mirep: -24.2 30.6 1.8 -4.7 5.7 53.7 55.4 46.8 -29.0 49.1 -52.2 -10.1 59.8 -27.9 -35.6 -23.4 -14.3 0.1 -44.7 65.0 11.8 -62.9 8.8 -68.1 10.3 80.3 -48.5 -67.1 39.9 -86.7 -7.9 29.8 -24.1 31.1 2.2 -47.8 12.5 -20.6 22.7 -32.9 -4.1 -16.5 1.1 80.3 -33.4 43.1 -67.9 18.6 -28.4 41.5 17.1 61.3 11.4 -38.3 -24.2
Fisuv: 20.2 12.1 19.6 10.3 45.9 53.7 55.4 46.8 -19.7 49.1 -10.5 -8.6 59.8 -18.9 31.3 -12.3 -9.8 -24.3 -5.9 47.1 -22.5 -56.5 16.4 11.8 14.1 32.6 -24.6 -10.2 39.9 -13.3 -0.2 13.6 -34.5 -10.4 -31.7 -53.6 10.0 -17.7 -14.8 -20.2 7.8 -12.9 20.3 80.3 -28.6 43.1 -8.9 8.0 -24.9 23.0 -25.3 45.2 22.5 -13.0 -17.3
pek: -57.4 26.3 -16.6 -14.8 -41.3 -7.8 2.4 -6.6 -13.6 10.3 -58.8 3.3 -1.4 3.3 -90.4 -38.2 -8.1 28.3 -39.1 29.5 23.5 -15.8 0.4 -30.7 10.0 62.0 -33.3 -75.3 -14.5 -83.0 -13.9 33.1 8.3 32.4 49.0 11.7 7.1 -13.4 39.8 -25.4 -8.7 -4.1 -14.5 2.3 -11.4 -45.5 -68.4 5.7 -10.3 41.5 17.1 41.0 -32.0 25.2 42.1
puge: -45.3 30.6 1.8 -6.0 5.7 53.7 55.4 46.8 -29.0 49.1 -52.2 -10.1 -24.1 -27.9 -35.6 -38.9 -14.3 0.1 -44.7 65.0 11.8 -62.9 8.8 -68.1 10.3 80.3 -48.5 -67.1 39.9 -86.7 -7.9 29.8 -24.1 31.1 2.2 -47.8 12.5 -22.5 22.7 -32.9 -4.1 -16.5 1.1 80.3 -33.4 43.1 -67.9 18.6 -28.4 41.5 -5.3 61.3 11.4 20.1 12.6
gomu: -45.3 30.6 1.8 -6.0 5.7 53.7 55.4 46.8 -29.0 49.1 -52.2 -10.1 59.8 -27.9 -35.6 -38.9 -14.3 0.1 -44.7 65.0 11.8 -62.9 8.8 -68.1 10.3 80.3 -48.5 -67.1 39.9 -86.7 -7.9 29.8 -24.1 31.1 2.2 -47.8 12.5 -20.6 22.7 -32.9 -4.1 -16.5 1.1 80.3 -33.4 43.1 -67.9 18.6 -28.4 41.5 -5.3 61.3 11.4 -38.3 -24.2
bol: 67.7 -19.4 16.3 14.1 45.2 -1.6 -12.3 -22.6 3.7 -7.2 35.3 5.1 -6.1 11.8 56.4 32.2 12.1 -24.1 51.1 -20.2 -37.7 33.5 8.6 20.1 4.5 -50.5 25.9 50.2 24.8 92.6 7.1 -20.0 -12.9 -45.5 -33.2 -10.2 -6.1 13.6 -45.6 18.0 14.1 2.0 20.7 26.3 6.8 -8.3 60.1 -18.1 18.0 -39.4 -21.5 -53.3 22.5 -39.9 -27.6
suve: 20.2 12.1 19.6 10.3 45.9 53.7 55.4 46.8 -19.7 49.1 -10.5 -8.6 59.8 -18.9 31.3 -12.3 -9.8 -24.3 -5.9 26.2 -22.5 -56.5 16.4 -45.9 14.1 32.6 -24.6 -10.2 39.9 -13.3 -0.2 13.6 -34.5 -10.4 -31.7 -53.6 10.0 -17.7 -14.8 -20.2 7.8 -12.9 20.3 -11.0 -28.6 43.1 -8.9 8.0 -24.9 49.1 -25.3 45.2 22.5 -13.0 -17.3
which: 20.2 12.1 19.6 10.3 45.9 53.7 55.4 46.8 -19.7 49.1 -10.5 -8.6 59.8 -18.9 31.3 -12.3 -9.8 -24.3 -5.9 47.1 -22.5 -56.5 16.4 11.8 14.1 32.6 -24.6 -10.2 39.9 -13.3 -0.2 13.6 -34.5 -10.4 -31.7 -53.6 10.0 -17.7 -14.8 -20.2 7.8 -12.9 20.3 80.3 -28.6 43.1 -8.9 8.0 -24.9 23.0 -25.3 45.2 22.5 -13.0 -17.3 => Fisuv
which: -45.3 30.6 1.8 -6.0 5.7 53.7 55.4 46.8 -29.0 49.1 -52.2 -10.1 -24.1 -27.9 -35.6 -38.9 -14.3 0.1 -44.7 65.0 11.8 -62.9 8.8 -68.1 10.3 80.3 -48.5 -67.1 39.9 -86.7 -7.9 29.8 -24.1 31.1 2.2 -47.8 12.5 -22.5 22.7 -32.9 -4.1 -16.5 1.1 80.3 -33.4 43.1 -67.9 18.6 -28.4 41.5 -5.3 61.3 11.4 20.1 12.6 => puge
which: -24.2 30.6 1.8 -4.7 5.7 53.7 55.4 46.8 -29.0 49.1 -52.2 -10.1 59.8 -27.9 -35.6 -23.4 -14.3 0.1 -44.7 65.0 11.8 -62.9 8.8 -68.1 10.3 80.3 -48.5 -67.1 39.9 -86.7 -7.9 29.8 -24.1 31.1 2.2 -47.8 12.5 -20.6 22.7 -32.9 -4.1 -16.5 1.1 80.3 -33.4 43.1 -67.9 18.6 -28.4 41.5 17.1 61.3 11.4 -38.3 -24.2 => mirep
which: -57.4 26.3 -16.6 -14.8 -41.3 -7.8 2.4 -6.6 -13.6 10.3 -58.8 3.3 -1.4 3.3 -90.4 -38.2 -8.1 28.3 -39.1 29.5 23.5 -15.8 0.4 -30.7 10.0 62.0 -33.3 -75.3 -14.5 -83.0 -13.9 33.1 8.3 32.4 49.0 11.7 7.1 -13.4 39.8 -25.4 -8.7 -4.1 -14.5 2.3 -11.4 -45.5 -68.4 5.7 -10.3 41.5 17.1 41.0 -32.0 25.2 42.1 => pek
which: -45.3 30.6 1.8 -6.0 5.7 53.7 55.4 46.8 -29.0 49.1 -52.2 -10.1 59.8 -27.9 -35.6 -38.9 -14.3 0.1 -44.7 65.0 11.8 -62.9 8.8 -68.1 10.3 80.3 -48.5 -67.1 39.9 -86.7 -7.9 29.8 -24.1 31.1 2.2 -47.8 12.5 -20.6 22.7 -32.9 -4.1 -16.5 1.1 80.3 -33.4 43.1 -67.9 18.6 -28.4 41.5 -5.3 61.3 11.4 -38.3 -24.2 => gomu

